Each row has a class, written as a number after it.
[ -49  108 -156 -241 -220 -303   73  202  103 -258  233 -181   -5   94
   95 -351  -19   33  -70  -26  110  176 -116 -103  149    3  141  161
 -295   36   42 -253 -225   83 -651]  0
[-116 -300  -37 -318  232   62 -339 -299 -164  -86 -158  -54 -204  -32
  310  285   55   21  400  121  -52  103  -24  -14   79   35   13   -7
  141 -234   -5  -43  255  235  195]  8
[ -94 -228  -31 -387  202   44 -286 -269 -173  -36 -152 -132 -159   27
  384  305   64  -47  403   11 -114   16  -42  -10   50   30  -62   -2
   60 -198   45  -88  246  156  260]  3
[ -54 -294   22 -471  286   41 -301 -271 -159  -96 -217  -96 -211  -53
  380  252   57  -47  389   55  -81   47   17  -31   50   34  -40  -61
   91 -136    5  -26  195  135  223]  5
[ 563   50 -117  -33  230 -228 -155  -95  -85  338  104 -114  320  379
   85  311 -786  -18  141  459 -251 -136   62  291 -102   33  -67  828
 -494 -231   -4 -176  -58  109  812]  2
[  96 -129 -134 -359 -438 -234  134  222 -161 -244  171  -20   71  -19
 -151  -34  -63  -63  219  432   88  310 -135   52    9   68  327  385
 -428 -166  -21 -538 -308  113 -711]  3
[ -90 -292  -41 -334  211   90 -296 -267 -148  -73 -149  -65 -204  -10
  386  246   59  -17  405   94  -71   -6  -26  -38   53   32  -22    0
   26 -257   40  -69  200  163  274]  3
[  11   59 -159 -343 -210 -349   55  178   93 -381  233 -134  -48   51
  141 -350 -102   37  -33   79  123  253  -67   14  158  -28  162  197
 -322   36   14 -241 -333  222 -649]  3
[ -39   85 -180 -188 -201 -326   71  168  139 -297  230 -158  -60  153
  158 -336 -104   82 -114   34  109  161 -138  -35  167   51  120  222
 -284   45   17 -225 -179  159 -661]  2
[ -76 -193  -29 -309  250   37 -316 -197 -108 -106 -154 -118 -163   43
  408  263   29    5  379   17 -144  108   58  -42  121  -39  -24  -21
  122 -173   50  -17  156  236  160]  5
[ 586  -50   56 -303  308 -229 -201  186 -119  238  -17 -250  346  308
   67  399 -690 -104   43  155 -742   66  -80  271 -225 -162 -298  529
 -393   92 -224 -191 -125 -122  873]  5
[ 543  114 -125  -13  193 -214 -134 -159  -98  335  157 -109  313  361
  109  270 -787  -61  222  457 -216 -131  115  290 -100   45  -55  831
 -493 -289  -11 -122  -86  165  871]  7
[  92  -90 -113 -271 -441 -243  117  195 -116 -159   50  -44   93   71
 -145   31  -31  -19  152  386   77  209 -229   23   25  106  264  403
 -396  -92  -13 -625 -251  -22 -749]  2
[ 574   34 -127  -64  232 -283 -203 -143  -82  334  132 -123  295  371
  102  278 -782  -49  174  481 -225 -107   37  272  -94    6 -101  855
 -522 -260    7  -94  -29  122  821]  6
[ -59 -287  -49 -334  261   87 -309 -245 -174 -120 -178  -27 -144  -85
  311  218   49  -30  411  105  -24  127   70  -23   79   22   46  -14
  103 -200   27  -85  149  227  259]  7
[-113 -233  -64 -380  221   48 -391 -255 -199  -58 -143 -128 -119  -60
  325  304  102  -15  421   36  -31   29  -42  -39   96    2  -45  -21
  102 -216   44  -88  276  127  202]  0
[  65    2 -103 -388 -457 -305  144  239 -101 -235  221  -39   63   28
 -128  -29  -15  -58  239  374   23  236 -194   30  -11   44  298  354
 -444  -75  -19 -578 -393   63 -715]  5
[-445  -34  -58 -694   55  128 -113  -66 -220 -160    1  -50 -193  203
  456  181  244 -207  380 -185 -150   -1 -226 -162  -85 -157  -61 -283
  -61  -83  -25 -254   67  -11  -28]  8
[ 632  -38   -3 -263  316 -236 -180  106  -69  227  -29 -248  349  293
  -39  354 -713  -33   92  185 -672   44  -88  270 -174  -52 -265  553
 -359  109 -181 -150 -151 -119  880]  2
[ -84  107 -187 -146 -241 -343   47  197  126 -304  267 -128  -70  102
  109 -338  -40   49  -63  -11  131  221 -174  -71  157  -48  120  204
 -276    9   20 -188 -234  144 -615]  10
[ -62 -282  -29 -364  216   48 -325 -257 -202  -46 -231 -105 -145    3
  282  298   47  -38  380   33  -77   48  -31  -39   81   49  -25   19
   85 -198   49  -90  251  132  241]  12
[ 567   98 -101  -70  234 -252 -162 -170 -131  337  109 -108  330  390
  132  277 -776  -61  202  522 -166 -104   97  232  -84   33  -51  831
 -476 -310    2 -172  -63  114  814]  0
[ 119 -148  -98 -443 -439 -234  192  154 -145 -217   55  -10   21    6
 -152  -57  -44  -53  178  396   95  230 -191   43  -27  151  325  346
 -479 -115  -23 -547 -285   60 -775]  9
[ -69  126 -154 -145 -301 -375   88  193  160 -259  284 -142  -34  116
   30 -299  -32   68  -75    2  102  146 -178  -74  158  -21  141  216
 -300   17   27 -240 -259  130 -673]  2
[ 594  -32   42 -238  375 -273 -187  200  -48  239  -17 -205  365  326
   19  399 -684  -84  100  185 -740   52  -23  224 -173 -205 -314  544
 -339   94 -149 -106 -199  -89  813]  11
[ 556  -43   -6 -221  352 -221 -188  135 -116  255  -19 -246  334  370
   95  394 -716  -95  115  228 -650   44  -51  252 -192  -46 -272  611
 -373   48 -167 -188  -88  -78  899]  2
[  53  -31  -74 -265 -438 -214  167  164 -135 -149  155  -48   25  130
  -74   23  -14  -61  190  419   54  234 -208  -54    2  147  299  390
 -388 -188  -14 -539 -199   60 -719]  8
[ -24   30 -185 -297 -134 -363   82  162  136 -363  277 -125  -88  111
  211 -405 -152   78   -4   62  162  217  -37    7  170   38  159  240
 -317   44   20 -123 -323  315 -642]  11
[   0   88 -167 -163 -194 -364  112  158  192 -354  264 -124  -73  120
  138 -377  -97   90 -115   45   90  214  -21  -42  133   22  156  179
 -288   46   28 -172 -334  187 -658]  4
[-395   -3   28 -714   47  144 -185  -36 -261 -140  -91 -131 -180  196
  430  248  251 -223  286 -157 -247   -1 -305 -149 -102 -154 -126 -276
 -100  -53  -70 -377  175 -118  -20]  8
[ 148 -113  -86 -369 -427 -254  146  215 -127 -227   97  -53   80   20
  -70    7  -49  -26  138  402   89  241  -78   52   27  102  285  331
 -400 -140  -31 -541 -281   78 -807]  0
[-157 -286  -23 -299  291   70 -352 -285 -132  -61 -236 -109 -183   35
  294  268   61   12  378  -47  -58   55    7  -73  135   14   -8  -77
  181 -174   55   17  260  169  156]  4
[  62  -33  -85 -420 -450 -270  204  206 -109 -247  173  -24   29   92
  -93  -26   -6  -40  243  367   78  258 -187  -17   29   32  319  347
 -392 -155   25 -478 -388  146 -826]  9
[ 580   80  -69  -42  247 -267 -216 -161 -128  344   86 -172  309  359
   82  344 -783  -60  159  484 -212 -104   67  255  -56   16  -83  861
 -489 -270  -12 -116    2  129  820]  1
[ 610  -66   43 -278  310 -257 -164  117  -82  251  -22 -256  347  300
   47  387 -676  -67  101  150 -668   -8   -2  275 -196 -102 -285  513
 -382   70 -182 -149 -146 -109  880]  1
[  39   20 -106 -234 -476 -238  148  239 -127 -223  204  -44   51   74
 -133   17  -30  -60  168  369   28  264 -202  -24   12   63  294  394
 -385 -183  -17 -503 -272   63 -737]  12
[  -8    8 -199 -274 -175 -355   85  131  104 -305  259 -136  -84   95
  125 -381 -169   71  -75   58  189  225  -80  -14  171   24  142  262
 -333   -1   -8 -112 -197  252 -657]  11
[  77  -99 -139 -361 -447 -258  135  250 -119 -234   60  -52  101   83
 -135    8  -27  -47  184  330   31  264 -200   22   38   60  273  347
 -388  -67   -4 -598 -288   12 -811]  9
[-355 -100   48 -763   78  110 -158    8 -261 -204  -81 -120 -186  207
  526  221  200 -233  285  -90 -225   71 -218 -136  -93 -226 -134 -266
  -85  -66 -117 -378   94  -70 -119]  3
[-397  -30  -10 -715   31  157 -115    9 -251 -199   23  -90 -209  261
  536  205  230 -229  347 -129 -227   88 -251 -123 -139 -154  -75 -270
  -79  -67  -86 -332   92    7  -29]  6
[-388 -150   12 -798   39  123 -139   15 -245 -166  -80 -119 -152  170
  409  224  252 -228  290 -187 -274   -8 -335 -119 -142 -205 -160 -295
 -138   21 -104 -385   92 -162  -82]  3
[-105 -275  -11 -434  222   74 -312 -274 -135 -123 -172  -47 -148  -46
  323  236  114  -32  423   13  -10   91    9  -40   76  -15   27  -91
  134 -198   29  -69  179  220  249]  0
[ -74 -278  -17 -407  244   55 -266 -283 -157  -56 -166  -65 -146  -21
  274  264   66  -15  414   30  -77   29   10  -75   54    3    9  -33
   65 -227   52  -49  194  154  228]  12
[-427  -40   24 -758   26  144 -121   16 -241 -194  -65 -113 -202  218
  503  216  290 -237  337 -207 -226   20 -242 -171 -100 -227 -123 -345
  -57  -36  -88 -359   70  -97 -109]  1
[  13   44 -154 -290 -197 -321  123  204  152 -350  282 -101  -57   54
  156 -386  -94   51  -12   62  100  169  -33  -35  134   -2  173  202
 -353   14   35 -151 -386  223 -687]  7
[ 588   94  -81  -85  244 -210 -187 -111 -114  330   90 -172  329  339
  108  301 -732  -79  183  447 -283  -83   72  206 -113   -1  -92  777
 -510 -235  -21 -187  -67   25  777]  10
[ 596  -41   27 -225  340 -246 -190   89  -64  273  -28 -229  356  381
   53  356 -751  -85   49  205 -650   38  -86  266 -194 -103 -265  605
 -400   77 -178 -179  -87 -119  812]  3
[ 645  -98   27 -227  375 -217 -218  144 -144  276  -68 -272  374  334
   38  463 -736  -83    5  229 -644   50  -54  251 -154  -86 -333  617
 -361   62 -190 -132   44 -139  832]  7
[  53   24 -122 -313 -171 -339   84  168  111 -355  196 -162  -31   -5
  122 -395  -94   61  -64   53  149  237  -52  -48  159   28  116  173
 -288   31  -18 -130 -220  145 -718]  9
[ 631   29  -42  -43  301 -208 -233 -109 -133  346  -21 -162  333  350
   96  346 -793  -62  111  545 -246  -59   74  231  -77   21 -106  847
 -492 -260  -30 -176   90    1  769]  6
[ 110 -161 -129 -464 -453 -273  187  187 -173 -208   76  -12   72  -47
 -124  -17   -7  -79  226  419   82  227 -135   27  -28   82  291  347
 -440 -127   -9 -613 -313  -42 -758]  5
[  -1   53 -162 -355 -174 -337   96  163  100 -358  251 -111  -50   -3
  115 -339  -38   23   50   90  111  233  -61  -24   95    1  168  166
 -295   45   19 -239 -331  152 -621]  10
[ -71   75 -132 -321 -243 -357   98  198  134 -345  273 -143  -87   61
  144 -352   10   36  -35  -20   84  212 -105  -83  140  -37  103  106
 -269   46    1 -158 -313  170 -712]  8
[ -80 -244  -30 -305  264    6 -335 -226 -122 -106 -122  -77 -178   24
  369  286    1   17  353   80  -56   73   59   20   64  -14   13   24
   84 -184   15  -74  111  239  231]  4
[  57  -14 -104 -256 -434 -212  169  193  -79 -220  168  -13   73   79
  -98  -56  -30  -52  212  396  106  294 -102   -6  -12   70  336  371
 -376 -155  -20 -584 -333   73 -710]  4
[ 578  -58   23 -325  313 -281 -173  269 -101  231  -18 -274  335  364
   55  381 -703 -107   36  139 -760   49  -89  262 -215 -150 -369  524
 -417  119 -212 -143 -153 -151  790]  0
[ 553   86  -64  -84  236 -256 -184 -139 -103  295  139 -174  248  378
  144  297 -739  -62  226  449 -242 -112   70  250  -80   77  -89  798
 -499 -253   -5  -93  -23  183  859]  1
[  88  -42  -68 -252 -483 -252  150  105 -106 -179  161  -16   52   -9
 -175  -41    6  -17  172  395  179  178 -190  -24   33  116  339  351
 -380 -187  -21 -502 -277   54 -733]  9
[ 589   65  -70  -83  274 -238 -242 -106 -130  326   12 -169  299  360
  141  352 -769  -83  146  477 -289  -80   66  225  -76   27 -122  826
 -511 -239  -19 -162  -30   54  811]  8
[ -18   64 -136 -286 -195 -399   80  250  148 -303  239 -167  -60  117
  169 -355  -91   68  -41  -14   17  172 -102  -28  128  -47   97  192
 -335   81   16 -231 -358  122 -606]  5
[ 165 -100 -128 -471 -371 -230  181  196 -162 -258  144  -43   63    0
  -81  -31  -89  -51  226  460   60  289 -136   69  -38  149  333  392
 -491 -103  -28 -561 -326   97 -773]  10
[ 571  -71   37 -342  331 -268 -200   73  -94  266  -30 -238  329  363
   41  414 -703  -76  158  227 -646  -25 -106  278 -191  -97 -290  590
 -368   52 -166 -190 -128  -92  890]  2
[ 138  -97 -107 -401 -419 -241  157  217 -164 -215  139  -69   89    4
  -75   -1  -68  -28  200  420   40  227 -177   60  -29  153  293  412
 -487 -141  -13 -573 -303   54 -741]  2
[-391  -24  -23 -802   66  141 -157   -1 -224 -197  -80 -156 -170  247
  474  252  230 -222  346 -158 -278    8 -295 -128  -86 -157 -135 -262
  -79   16  -59 -409  114  -91  -95]  2
[-436   -3  -29 -627   27  139 -178  -24 -217 -174  -50 -150 -135  279
  439  214  213 -213  270 -228 -216   48 -278 -161  -72 -159  -79 -237
  -69  -36  -51 -379  180  -94 -107]  12
[-335  -85   34 -825   28  153 -124   47 -233 -235  -38 -168 -198  194
  471  190  262 -221  316 -196 -245   60 -277 -152  -94 -149 -122 -302
  -75  -12  -79 -307  100  -46  -84]  9
[ 587  -45   23 -299  312 -264 -212  178 -131  246  -60 -309  358  348
   72  410 -717  -95   40  156 -714   59  -44  310 -220 -113 -340  564
 -381  100 -215 -260  -88 -173  846]  4
[ 543   93  -66   15  219 -194 -169 -156 -110  381  106 -124  331  362
   38  296 -744  -81  207  467 -227 -141   59  223 -127   61  -56  837
 -456 -260  -13 -171  -45   40  890]  12
[ 642  -43   35 -264  280 -236 -174  114  -85  252   11 -209  353  293
   53  381 -683  -85   96  244 -633   52  -33  265 -215 -137 -255  573
 -374   10 -193 -183 -140 -108  896]  6
[ 592    3   38 -298  292 -212 -202  256  -77  220    0 -273  369  328
   52  381 -685  -87   67  127 -791   49 -104  256 -195 -155 -341  527
 -409   93 -206 -158 -133 -127  818]  8
[ -30  179 -188 -267 -246 -351  102  223  156 -344  294 -165  -20  140
  121 -385  -95   44  -23  -16   46  200 -123  -36  150  -40  138  188
 -351   64   19 -238 -369  177 -636]  10
[ -63  152 -177 -191 -252 -322  106  157  157 -310  317 -137  -41   46
   44 -376  -30   77   -8   54  127  161 -136  -78  150   22  174  210
 -319   18   52 -173 -338  169 -677]  2
[ 607  -51   63 -177  403 -257 -259   77 -100  296  -46 -284  356  364
  108  345 -774  -45  -30  225 -604    1  -55  265 -178  -45 -316  583
 -368   66 -240 -149    3 -146  835]  0
[ 592   69  -49  -99  270 -236 -239  -93 -139  309   12 -165  305  340
  140  316 -742  -90  157  482 -256  -68   89  228  -93  -24 -119  796
 -509 -234  -32 -239  -40   20  840]  1
[ -34   36 -130 -403 -225 -393  137  247  134 -363  312 -157  -92  105
  164 -375  -72   60   31   40   57  191  -96   15  119   19  119  176
 -319   60    4 -200 -355  277 -694]  2
[ -28   13 -188 -312 -264 -413  114  304  113 -335  224 -144  -92  103
   14 -320  -85   58  -29   26   10  206 -167  -15  140  -27   47  226
 -344   64   15 -175 -274  137 -722]  12
[  64 -118 -105 -395 -477 -268  194  247 -152 -214  138  -38   32   98
  -68   -3  -11  -56  204  399   76  288 -161   22    7   54  271  349
 -401 -169  -27 -562 -245   88 -809]  6
[-386  -62   19 -782   37  141 -124   59 -225 -205  -59 -127 -197  188
  434  228  263 -230  294 -199 -291   38 -307 -129 -133 -200 -151 -308
 -111   11 -103 -352  152 -111  -96]  1
[-392  -49   47 -777   84  142 -171   18 -239 -193  -66 -176 -214  180
  452  234  287 -189  301 -188 -283   26 -263 -159 -105 -198 -159 -322
  -64  -31  -56 -334  129 -104 -105]  4
[-114  109 -135 -101 -270 -328   56  112  140 -266  280 -104  -91   63
   51 -362  -29   51  -26   52  190  168 -162  -80  154   11  178  222
 -277  -33    7 -190 -198  158 -538]  5
[-438  -21    1 -758   17  115 -112  -17 -212 -201   27  -59 -244  207
  450  192  274 -209  355 -135 -227  -18 -257 -142 -144 -212  -97 -302
  -99  -69  -65 -352   31  -36  -85]  12
